Below is a small trained network, with its code and all its weights. Each question gives an input and a target symbol and asks what happens when units are switched off, that is, made to give their printed mean instead of their output.

import numpy as np


def w(rows, s, z=0):
    codes = np.array(rows[::2]) - 128.0
    scale = np.full(codes.shape[1], s)
    scale[-1] = z or s
    return codes * scale


def norm(h):
    return h / np.sqrt((h * h).mean(-1, keepdims=True) + 1e-5)


def f(y):
    return np.maximum(y, 0)


def softmax(a):
    e = np.exp(a - a.max(-1, keepdims=True))
    return e / e.sum(-1, keepdims=True)


def log_softmax(a):
    a = a - a.max(-1, keepdims=True)
    return a - np.log(np.exp(a).sum(-1, keepdims=True))


def net(x, mask):
    ids = ['ΞΣΦΨαδεζθμπτ'.index(c) for c in x.split()]
    T = len(ids)
    res = E[ids] + P[:T]
    u = 0
    for l in range(2):
        q, k, v = (norm(res) @ M[l].T for M in (Q, K, V))
        z = softmax(np.where(np.tri(T) > 0, q @ k.T / 3**0.5, -1e9)) @ v
        res = res + np.where(mask[u], z, O[l][:, -1]) @ O[l][:, :-1]
        u += 1
        y = f(norm(res) @ A[l][:, :-1].T + A[l][:, -1])
        res = res + np.where(mask[u : u + 16], y, B[l][:, -1]) @ B[l][:, :-1]
        u += 16
    return log_softmax(norm(res)[-1] @ U[:, :-1].T + U[:, -1])


Q, K, V, O, A, B = {}, {}, {}, {}, {}, {}
E = w([
[93,38,123,57],'Ξ',
[109,126,143,119],'Σ',
[118,48,155,32],'Φ',
[116,50,87,42],'Ψ',
[109,169,180,117],'α',
[141,33,156,22],'δ',
[132,44,136,18],'ε',
[120,175,88,105],'ζ',
[141,140,203,85],'θ',
[166,22,145,2],'μ',
[62,93,151,133],'π',
[59,100,153,124],'τ',
],0.002)
P = w([
[115,182,91,154],'0',
[116,228,192,44],'1',
[172,123,129,192],'2',
[95,96,181,137],'3',
[96,201,106,57],'4',
[250,170,169,224],'5',
],0.0019)
Q[0] = w([
[223,137,16,145],'0.h0',
[142,133,185,169],'0.h0',
[104,30,155,2],'0.h0',
],0.0035)
K[0] = w([
[69,91,1,142],'0.h0',
[151,179,136,180],'0.h0',
[43,120,224,143],'0.h0',
],0.004)
V[0] = w([
[181,166,150,67],'0.h0',
[108,97,181,164],'0.h0',
[255,138,175,154],'0.h0',
],0.0017)
O[0] = w([
[175,184,99,91,174],'0.h0',
[27,156,179,108,89],'0.h0',
[144,59,61,2,2],'0.h0',
],0.002,0.00093)
A[0] = w([
[97,140,40,102,103],'0.n0',
[125,184,146,21,56],'0.n1',
[74,98,134,169,27],'0.n2',
[208,111,88,62,200],'0.n3',
[95,85,172,62,78],'0.n4',
[118,252,197,49,169],'0.n5',
[238,168,89,162,94],'0.n6',
[133,60,203,186,64],'0.n7',
[138,103,133,85,112],'0.n8',
[180,98,80,93,134],'0.n9',
[189,132,191,178,149],'0.n10',
[54,240,172,160,10],'0.n11',
[53,192,88,169,119],'0.n12',
[120,220,169,182,163],'0.n13',
[56,86,214,122,197],'0.n14',
[108,183,165,136,174],'0.n15',
],0.0023,0.0011)
B[0] = w([
[81,155,81,98,161],'0.n0',
[94,254,71,44,197],'0.n1',
[110,136,95,151,135],'0.n2',
[84,225,156,241,217],'0.n3',
[166,107,86,37,185],'0.n4',
[112,99,89,52,250],'0.n5',
[48,83,177,74,173],'0.n6',
[196,119,21,157,161],'0.n7',
[111,171,108,170,161],'0.n8',
[105,188,164,203,171],'0.n9',
[91,117,80,63,176],'0.n10',
[212,30,165,139,174],'0.n11',
[207,151,195,131,168],'0.n12',
[182,62,122,91,195],'0.n13',
[184,130,71,33,215],'0.n14',
[166,89,129,72,182],'0.n15',
],0.0018,0.002)
Q[1] = w([
[207,152,202,185],'1.h0',
[203,125,255,170],'1.h0',
[81,165,131,28],'1.h0',
],0.0044)
K[1] = w([
[182,1,17,253],'1.h0',
[198,50,17,238],'1.h0',
[125,118,226,85],'1.h0',
],0.0039)
V[1] = w([
[86,5,99,90],'1.h0',
[134,135,66,214],'1.h0',
[96,190,140,64],'1.h0',
],0.0027)
O[1] = w([
[4,107,140,128,132],'1.h0',
[146,90,59,59,29],'1.h0',
[153,190,97,187,245],'1.h0',
],0.003,0.0011)
A[1] = w([
[68,147,107,135,19],'1.n0',
[149,148,209,252,74],'1.n1',
[155,156,102,121,117],'1.n2',
[98,114,211,110,83],'1.n3',
[145,169,110,82,153],'1.n4',
[52,144,94,95,52],'1.n5',
[94,159,90,127,97],'1.n6',
[97,166,139,110,9],'1.n7',
[162,211,76,126,86],'1.n8',
[151,166,122,90,75],'1.n9',
[161,125,166,202,97],'1.n10',
[170,121,185,109,113],'1.n11',
[147,115,147,208,181],'1.n12',
[137,85,131,166,89],'1.n13',
[73,184,142,71,78],'1.n14',
[172,105,132,166,5],'1.n15',
],0.004,0.0013)
B[1] = w([
[205,124,218,132,142],'1.n0',
[49,190,75,120,164],'1.n1',
[104,72,180,134,182],'1.n2',
[49,97,181,124,186],'1.n3',
[134,71,162,108,252],'1.n4',
[184,130,132,204,194],'1.n5',
[116,118,140,253,171],'1.n6',
[221,105,27,79,158],'1.n7',
[78,53,141,110,241],'1.n8',
[116,86,155,127,204],'1.n9',
[72,200,131,165,163],'1.n10',
[102,103,40,178,204],'1.n11',
[109,174,189,72,176],'1.n12',
[137,163,178,101,158],'1.n13',
[150,229,46,110,250],'1.n14',
[164,178,156,162,150],'1.n15',
],0.0023,0.0019)
U = w([
[17,90,193,128,97],'Ξ',
[89,102,205,143,108],'Σ',
[78,159,153,161,2],'Φ',
[240,34,80,89,220],'Ψ',
[110,213,65,97,168],'α',
[133,218,117,2,253],'δ',
[116,179,184,155,25],'ε',
[230,178,177,210,128],'ζ',
[93,180,103,225,51],'θ',
[72,171,77,153,173],'μ',
[88,27,33,192,174],'π',
[131,47,191,114,69],'τ',
],0.0097,0.0026)

Each question gives the input, a string of symbols that net reads in full, and the target symbol t.
The units are the heads (3 rows each of Q, K, V and O) and the neurons (one row each of A and B). Each row of codes is followed by its name. A weight is (code - 128) times the scale printed after its matrix; where a second scale follows, it is the last column's (O, A, B and U).
mask holds one flag per unit, layer by layer, with each layer's heads first. A switched-off unit (its flag False) gives its mean, the last column of its rows in O or B, instead of its output. The means were averaged over made-up inputs and are rounded, as every weight is.
A unit's drop is (log p(t) with every unit on - log p(t) with that unit switched off) / (log p(t) with every unit on - log p(t) with every unit switched off).
The circuit of an input: a set's keep is (log p(t) with only the set's units on - log p(t) with every unit switched off) / (log p(t) with every unit on - log p(t) with every unit switched off). Starting from the 12 units with the biggest drops (on a tie, the unit counted first), units are removed one at a time, each time the one whose removal leaves the highest keep (on an exact tie, the one counted first), for as long as the keep stays at least 0.8.
circuit, biggest first: the units of the circuit, biggest drop first
top k neurons: the k neurons with the biggest drops, biggest first
k most important neurons of layer l: the k neurons of layer l with the biggest drops, biggest first
input Ξ θ τ, target Ξ: top 3 neurons	(0.n1 0.n5 1.n14)
input Ξ ζ Ξ, target Ξ: circuit, biggest first	(1.h0 0.n5 1.n12)
input Ξ Φ π, target Ξ: circuit, biggest first	(1.h0 1.n12)
input ζ δ ε, target ζ: most important neuron of layer 1	(1.n14)
input Ξ α τ, target Ξ: circuit, biggest first	(1.h0 1.n12)
input Φ τ θ μ, target Ξ: circuit, biggest first	(1.h0 1.n3 0.n3)
input ζ ζ Φ, target ζ: top 2 neurons	(0.n3 0.n5)
input ζ ε Ψ, target ζ: 3 most important neurons of layer 0	(0.n1 0.n5 0.n10)
input ζ ζ Ψ Ψ Ψ Σ, target Ψ: 2 most important neurons of layer 0	(0.n3 0.n10)
input ζ δ ζ, target ζ: 3 most important neurons of layer 0	(0.n5 0.n1 0.n12)
input Ξ δ α, target Ξ: 2 most important neurons of layer 1	(1.n3 1.n14)
input ζ Ψ τ, target ζ: 2 most important neurons of layer 0	(0.n7 0.n1)
input ζ ε ζ, target ζ: 3 most important neurons of layer 0	(0.n5 0.n1 0.n11)
input θ μ Ξ ζ Ψ Ψ, target Ξ: top 2 neurons	(0.n6 0.n1)
input Ψ τ ζ, target Ψ: top 2 neurons	(0.n1 0.n5)
input τ ζ Ψ τ τ α, target Ψ: most important neuron of layer 1	(1.n11)
input μ Ψ ζ Ξ, target Ψ: top 2 neurons	(0.n14 0.n3)
input ζ Σ Ψ τ ζ θ, target Ψ: top 2 neurons	(0.n3 0.n9)
input ζ μ Ξ Σ α ζ, target Ξ: top 2 neurons	(0.n6 0.n14)
input Ψ Ψ Ψ Σ μ ζ, target Ψ: top neuron	(0.n3)
input Ψ τ Σ, target Ψ: 2 most important neurons of layer 0	(0.n5 0.n1)
input Σ ζ Φ θ, target δ: top 2 neurons	(0.n14 1.n8)
input ε θ τ μ Ξ θ, target τ: top 2 neurons	(0.n7 0.n5)
input Ψ τ α, target Ψ: 2 most important neurons of layer 0	(0.n3 0.n10)
